x =
119  131  130  118  128
149  136  113  139  115
x[-2][0] = 119
x[-1] = [149, 136, 113, 139, 115]
x[-2][4] = 128
x[:, 1] = [131, 136]

W =
137  124  131  116  132  133  140  127  130  128  130  121
137  129  132  111  129  135  134  129  128  129  130  124
124  113  121  155  135  121  137  122  130  123  124  118
130  135  131  107  131  129  127  130  128  126  134  131
132  128  129  119  130  131  131  127  127  126  129  125
132  134  130  109  131  130  128  129  127  126  132  129
126  124  131  156  108  134  124  133  133  146  119  137
126  134  125  117  135  124  123  127  124  120  132  127
126  144  131  102  128  127  116  132  126  126  135  139
133  133  131  108  130  132  130  129  128  127  132  128
129  132  128  113  133  127  128  128  127  124  132  128
148  119  137  109  126  144  150  128  133  135  128  118
123  123  119  131  145  117  132  120  125  112  131  116
132  131  130  111  131  131  130  128  127  126  132  127
W[-14,0]	137
W[-12]	[124, 113, 121, 155, 135, 121, 137, 122, 130, 123, 124, 118]
W[:, 9]	[128, 129, 123, 126, 126, 126, 146, 120, 126, 127, 124, 135, 112, 126]
W[-9]	[132, 134, 130, 109, 131, 130, 128, 129, 127, 126, 132, 129]
W[-4,-12]	129
W[5,3]	109
W[3,5]	129
W[3,1]	135
W[:, -11]	[124, 129, 113, 135, 128, 134, 124, 134, 144, 133, 132, 119, 123, 131]
W[5,-5]	129
W[1,-4]	128
W[:, 10]	[130, 130, 124, 134, 129, 132, 119, 132, 135, 132, 132, 128, 131, 132]
W[-1]	[132, 131, 130, 111, 131, 131, 130, 128, 127, 126, 132, 127]
W[8,-11]	144
W[-5,11]	128
W[:, -6]	[140, 134, 137, 127, 131, 128, 124, 123, 116, 130, 128, 150, 132, 130]
W[-5,-7]	132
W[3,-12]	130
W[:, -12]	[137, 137, 124, 130, 132, 132, 126, 126, 126, 133, 129, 148, 123, 132]
W[-8,-12]	126
W[1,9]	129
W[:, 11]	[121, 124, 118, 131, 125, 129, 137, 127, 139, 128, 128, 118, 116, 127]
W[-10,1]	128
W[9,-4]	128
W[:, -9]	[116, 111, 155, 107, 119, 109, 156, 117, 102, 108, 113, 109, 131, 111]
W[12,4]	145
W[13,10]	132
W[11]	[148, 119, 137, 109, 126, 144, 150, 128, 133, 135, 128, 118]
W[-9,-6]	128
W[12,-10]	119
W[8,-4]	126
W[11,1]	119
W[9]	[133, 133, 131, 108, 130, 132, 130, 129, 128, 127, 132, 128]
W[0,-7]	133
W[7,2]	125

a =
[[119 132 119 126 125 129 136 127 131 133 124 126]
 [118 128 118 118 131 116 134 131 117 121 121 117]
 [117 127 117 130 116 131 133 115 133 134 123 129]
 [123 128 123 114 133 115 133 142 117 121 118 114]
 [114 133 114 118 127 123 140 132 126 130 119 119]
 [116 128 116 114 132 113 134 133 115 119 119 114]
 [138 105 138 111 118 109 111 143 109 108 110 110]
 [129 122 129 125 125 124 124 128 124 123 124 125]
 [133 141 133 132 142 134 135 139 134 135 139 134]]
Indices start at 0.
(0, 0): 119
(5, 5): 113
(6, 4): 118
(5, 4): 132
(0, 9): 133
(8, 7): 139
(2, 4): 116
(8, 3): 132
(7, 4): 125
(7, 2): 129
(8, 2): 133
(6, 5): 109
(3, 11): 114
(7, 5): 124
(4, 11): 119
(0, 8): 131
(3, 5): 115
(1, 3): 118
(4, 10): 119
(0, 10): 124
(0, 3): 126
(5, 6): 134
(1, 6): 134
(1, 8): 117
(0, 2): 119
(4, 7): 132
(5, 10): 119
(3, 0): 123
(0, 5): 129
(1, 2): 118
(4, 1): 133
(8, 8): 134
(7, 7): 128

B =
128	127	128	128	127	128	129	127	127	125	127	127	127	128	126	127
128	124	126	131	130	127	128	127	129	125	122	126	129	128	126	127
124	127	126	127	130	127	128	123	123	131	130	134	131	130	129	124
129	122	126	134	133	127	130	128	129	123	121	125	131	129	125	127
127	121	125	127	127	123	118	119	131	133	123	132	123	131	127	124
129	121	125	137	134	127	131	128	129	123	119	124	132	130	125	127
127	136	125	122	125	123	137	117	116	150	132	126	123	119	129	126
123	125	127	120	125	132	126	137	126	121	121	133	124	130	126	125
122	125	127	120	125	133	126	138	125	120	120	134	123	131	126	125
127	134	125	123	125	124	134	119	118	144	131	126	123	120	128	126
122	128	125	127	133	128	129	120	119	134	133	141	134	132	129	123
127	129	127	126	127	126	129	124	126	131	128	127	126	125	128	127
136	131	137	138	136	138	125	123	115	117	130	123	131	142	131	126
118	122	136	120	134	126	134	116	111	115	137	125	123	138	142	145
B[0, 0]: 128
B[5, 5]: 127
B[8]: [122, 125, 127, 120, 125, 133, 126, 138, 125, 120, 120, 134, 123, 131, 126, 125]
B[4]: [127, 121, 125, 127, 127, 123, 118, 119, 131, 133, 123, 132, 123, 131, 127, 124]
B[:, 10]: [127, 122, 130, 121, 123, 119, 132, 121, 120, 131, 133, 128, 130, 137]
B[1, 0]: 128
B[2, 0]: 124
B[5, 12]: 132
B[9, 7]: 119
B[1, 15]: 127
B[:, 0]: [128, 128, 124, 129, 127, 129, 127, 123, 122, 127, 122, 127, 136, 118]
B[1, 11]: 126
B[4, 8]: 131
B[:, 14]: [126, 126, 129, 125, 127, 125, 129, 126, 126, 128, 129, 128, 131, 142]
B[3, 13]: 129
B[12]: [136, 131, 137, 138, 136, 138, 125, 123, 115, 117, 130, 123, 131, 142, 131, 126]
B[5, 9]: 123
B[1]: [128, 124, 126, 131, 130, 127, 128, 127, 129, 125, 122, 126, 129, 128, 126, 127]
B[:, 5]: [128, 127, 127, 127, 123, 127, 123, 132, 133, 124, 128, 126, 138, 126]
B[:, 9]: [125, 125, 131, 123, 133, 123, 150, 121, 120, 144, 134, 131, 117, 115]
B[7, 10]: 121
B[9, 10]: 131
B[10, 5]: 128
B[3, 3]: 134
B[3, 10]: 121
B[:, 11]: [127, 126, 134, 125, 132, 124, 126, 133, 134, 126, 141, 127, 123, 125]
B[6]: [127, 136, 125, 122, 125, 123, 137, 117, 116, 150, 132, 126, 123, 119, 129, 126]
B[0, 11]: 127
B[8, 13]: 131
B[3]: [129, 122, 126, 134, 133, 127, 130, 128, 129, 123, 121, 125, 131, 129, 125, 127]
B[10, 6]: 129
B[13, 3]: 120
B[12, 12]: 131
B[2]: [124, 127, 126, 127, 130, 127, 128, 123, 123, 131, 130, 134, 131, 130, 129, 124]
B[12, 6]: 125
B[9]: [127, 134, 125, 123, 125, 124, 134, 119, 118, 144, 131, 126, 123, 120, 128, 126]
B[8, 6]: 126
B[10, 15]: 123

arr =
[[133 112 135 109 137 134 136 130 136 134 123 116]
 [119 144 123 113 129 121 125 116 125 145 111 110]
 [153 104 152 129 149 153 152 153 151 131 148 141]
 [125 121 119 150 113 122 117 130 116 101 140 147]]
arr[0,0]: 133
arr[1,2]: 123
arr[1,9]: 145
arr[3,5]: 122
arr[2,2]: 152
arr[3,7]: 130
arr[:, 0]: [133, 119, 153, 125]
arr[:, 11]: [116, 110, 141, 147]
arr[:, 5]: [134, 121, 153, 122]
arr[0,7]: 130
arr[2,4]: 149
arr[3,11]: 147
arr[1,7]: 116
arr[1,6]: 125
arr[:, 3]: [109, 113, 129, 150]
arr[:, 4]: [137, 129, 149, 113]
arr[:, 2]: [135, 123, 152, 119]
arr[2]: [153, 104, 152, 129, 149, 153, 152, 153, 151, 131, 148, 141]
